Here is a tiny trained network, its code and every weight. The questions are about switching its units off for an input and a class, where a switched-off unit gives its printed mean instead of its output.

import numpy as np


def w(rows, s, z=0):
    codes = np.array(rows[::2]) - 128.0
    scale = np.full(codes.shape[1], s)
    scale[-1] = z or s
    return codes * scale


def f(y):
    return y / 2 * (1 + np.tanh(0.7978845608 * (y + 0.044715 * y**3)))


def log_softmax(a):
    a = a - a.max(-1, keepdims=True)
    return a - np.log(np.exp(a).sum(-1, keepdims=True))


def net(x, mask):
    res = np.array(x, float).reshape(1, 7) / 4 @ E
    y = f(res @ A[0][:, :-1].T + A[0][:, -1])
    res = res + np.where(mask, y, B[0][:, -1]) @ B[0][:, :-1]
    return log_softmax(res[-1] @ U[:, :-1].T + U[:, -1])


A, B = {}, {}
E = w([
[150,149,122,95,148],'x0',
[2,150,145,82,162],'x1',
[103,219,85,216,88],'x2',
[140,139,126,115,138],'x3',
[142,152,183,98,13],'x4',
[148,182,194,168,184],'x5',
[131,131,129,125,131],'x6',
],0.0082)
A[0] = w([
[171,92,113,172,145,185],'neuron 0',
[136,163,143,83,67,177],'neuron 1',
[128,54,204,130,156,33],'neuron 2',
[128,83,105,140,204,121],'neuron 3',
[195,102,113,166,142,123],'neuron 4',
[87,150,153,96,142,166],'neuron 5',
[47,148,172,114,152,12],'neuron 6',
[165,108,177,57,152,107],'neuron 7',
[120,102,59,136,174,174],'neuron 8',
[141,85,175,98,139,112],'neuron 9',
[151,114,80,128,170,171],'neuron 10',
[120,227,92,155,105,36],'neuron 11',
[128,132,169,105,70,6],'neuron 12',
[95,78,75,150,98,162],'neuron 13',
[104,152,74,79,112,141],'neuron 14',
[119,105,144,148,124,54],'neuron 15',
[119,193,99,154,91,21],'neuron 16',
[195,120,145,160,129,80],'neuron 17',
[77,147,135,102,152,66],'neuron 18',
[117,81,112,178,183,119],'neuron 19',
[117,61,2,76,76,109],'neuron 20',
[128,81,164,121,147,226],'neuron 21',
[124,78,156,146,135,51],'neuron 22',
[130,112,220,114,69,142],'neuron 23',
[169,127,152,142,97,226],'neuron 24',
[133,115,181,132,79,183],'neuron 25',
[151,142,237,172,183,8],'neuron 26',
[139,109,143,60,119,118],'neuron 27',
[66,127,137,113,145,171],'neuron 28',
],0.012,0.0019)
B[0] = w([
[131,145,111,49,75,197],'neuron 0',
[106,229,151,157,184,225],'neuron 1',
[61,81,78,161,188,192],'neuron 2',
[95,182,153,86,154,219],'neuron 3',
[106,101,118,66,42,209],'neuron 4',
[131,114,122,101,49,186],'neuron 5',
[199,82,92,74,38,210],'neuron 6',
[122,110,70,155,144,215],'neuron 7',
[99,227,157,127,172,207],'neuron 8',
[73,102,78,149,164,184],'neuron 9',
[95,175,139,133,94,188],'neuron 10',
[82,28,66,151,203,237],'neuron 11',
[114,202,134,145,155,189],'neuron 12',
[132,134,151,147,149,181],'neuron 13',
[173,76,168,120,137,174],'neuron 14',
[142,139,120,139,126,119],'neuron 15',
[102,93,92,155,181,204],'neuron 16',
[136,99,103,93,45,197],'neuron 17',
[165,103,129,120,70,178],'neuron 18',
[108,245,142,72,123,201],'neuron 19',
[198,99,216,197,170,253],'neuron 20',
[89,129,98,142,122,183],'neuron 21',
[123,132,106,135,136,135],'neuron 22',
[101,191,121,105,161,239],'neuron 23',
[122,155,111,77,116,202],'neuron 24',
[100,197,121,113,128,202],'neuron 25',
[228,66,221,255,149,221],'neuron 26',
[97,127,110,173,175,185],'neuron 27',
[197,129,133,89,52,196],'neuron 28',
],0.0076,0.0057)
U = w([
[136,141,133,122,124,251],'0',
[110,229,150,104,137,98],'1',
[99,77,32,155,161,91],'2',
[201,96,249,176,132,83],'3',
[170,110,104,52,36,77],'4',
],0.012)

Each question gives the input, the list of numbers given to net, and the class t.
The units are the neurons (one row each of A and B). Each row of codes is followed by its name. A weight is (code - 128) times the scale printed after its matrix; where a second scale follows, it is the last column's (A, B and U).
mask holds one flag per neuron, in row order. A switched-off neuron (its flag False) gives its mean, the last column of its row in B, instead of its output. The means were averaged over made-up inputs and are rounded, as every weight is.
A unit's drop is (log p(t) with every unit on - log p(t) with that unit switched off) / (log p(t) with every unit on - log p(t) with every unit switched off).
The circuit of an input: a set's keep is (log p(t) with only the set's units on - log p(t) with every unit switched off) / (log p(t) with every unit on - log p(t) with every unit switched off). Starting from the 12 units with the biggest drops (on a tie, the unit counted first), units are removed one at a time, each time the one whose removal leaves the highest keep (on an exact tie, the one counted first), for as long as the keep stays at least 0.8.
units of the circuit, in order: the units of the circuit, biggest drop first
most important unit: the unit with the biggest drop
top k neurons: the k neurons with the biggest drops, biggest first
drop when u is switched off: that unit's drop, to one decimal
input [-7,-8,-3,6,-6,6,-5], class 4: units of the circuit, in order	(neuron 4; neuron 0)
input [-3,8,4,1,3,2,6], class 4: most important unit	neuron 6
input [-8,-7,-6,-3,8,7,-4], class 1: units of the circuit, in order	(neuron 23; neuron 25)
input [6,-7,-7,-6,6,-4,6], class 2: top 2 neurons	(neuron 7; neuron 9)
input [-5,7,-6,-4,-5,2,-4], class 4: units of the circuit, in order	(neuron 6; neuron 28)
input [-5,-2,7,5,6,3,-6], class 2: top 2 neurons	(neuron 11; neuron 16)
input [-6,-7,-8,-3,2,5,1], class 2: units of the circuit, in order	(neuron 2; neuron 9)
input [3,-7,-4,-6,-8,4,-4], class 1: units of the circuit, in order	(neuron 19; neuron 3)
input [0,-6,-2,3,-8,-6,-3], class 1: units of the circuit, in order	(neuron 8; neuron 19)
input [-6,8,-8,1,2,7,-6], class 2: top 2 neurons	(neuron 2; neuron 9)
input [-8,-5,-4,-2,-6,6,1], class 1: top 2 neurons	(neuron 19; neuron 3)
input [7,-8,6,-2,-2,0,-3], class 4: units of the circuit, in order	(neuron 4; neuron 17)
input [-7,7,1,4,5,1,2], class 4: units of the circuit, in order	(neuron 6; neuron 28)
input [-6,-7,8,6,-2,-2,8], class 2: top neuron	(neuron 11)
input [-8,7,1,1,5,-8,-8], class 3: units of the circuit, in order	(neuron 20; neuron 14)
input [-2,8,-5,7,-2,-7,-3], class 4: top 4 neurons	(neuron 6; neuron 28; neuron 26; neuron 5)
input [4,-4,8,0,5,6,7], class 2: top 2 neurons	(neuron 11; neuron 16)
input [-5,6,0,-3,-5,2,-2], class 4: top 2 neurons	(neuron 6; neuron 28)
input [-6,-8,2,2,5,-8,-8], class 3: top 2 neurons	(neuron 20; neuron 13)
input [-3,1,6,2,8,-4,-8], class 1: units of the circuit, in order	(neuron 1)
input [-2,-2,7,-2,-1,-4,5], class 2: top 2 neurons	(neuron 11; neuron 16)
input [-8,0,2,-1,-7,6,7], class 1: top 3 neurons	(neuron 19; neuron 20; neuron 3)
input [-4,-8,6,-7,4,1,-8], class 4: top 2 neurons	(neuron 17; neuron 4)
input [5,3,-3,0,5,-6,-1], class 3: top 2 neurons	(neuron 20; neuron 14)
input [-2,-1,4,-1,-8,6,-2], class 1: drop when neuron 19 is switched off	0.6
input [-3,-5,6,-5,8,-7,-4], class 1: drop when neuron 8 is switched off	-0.1
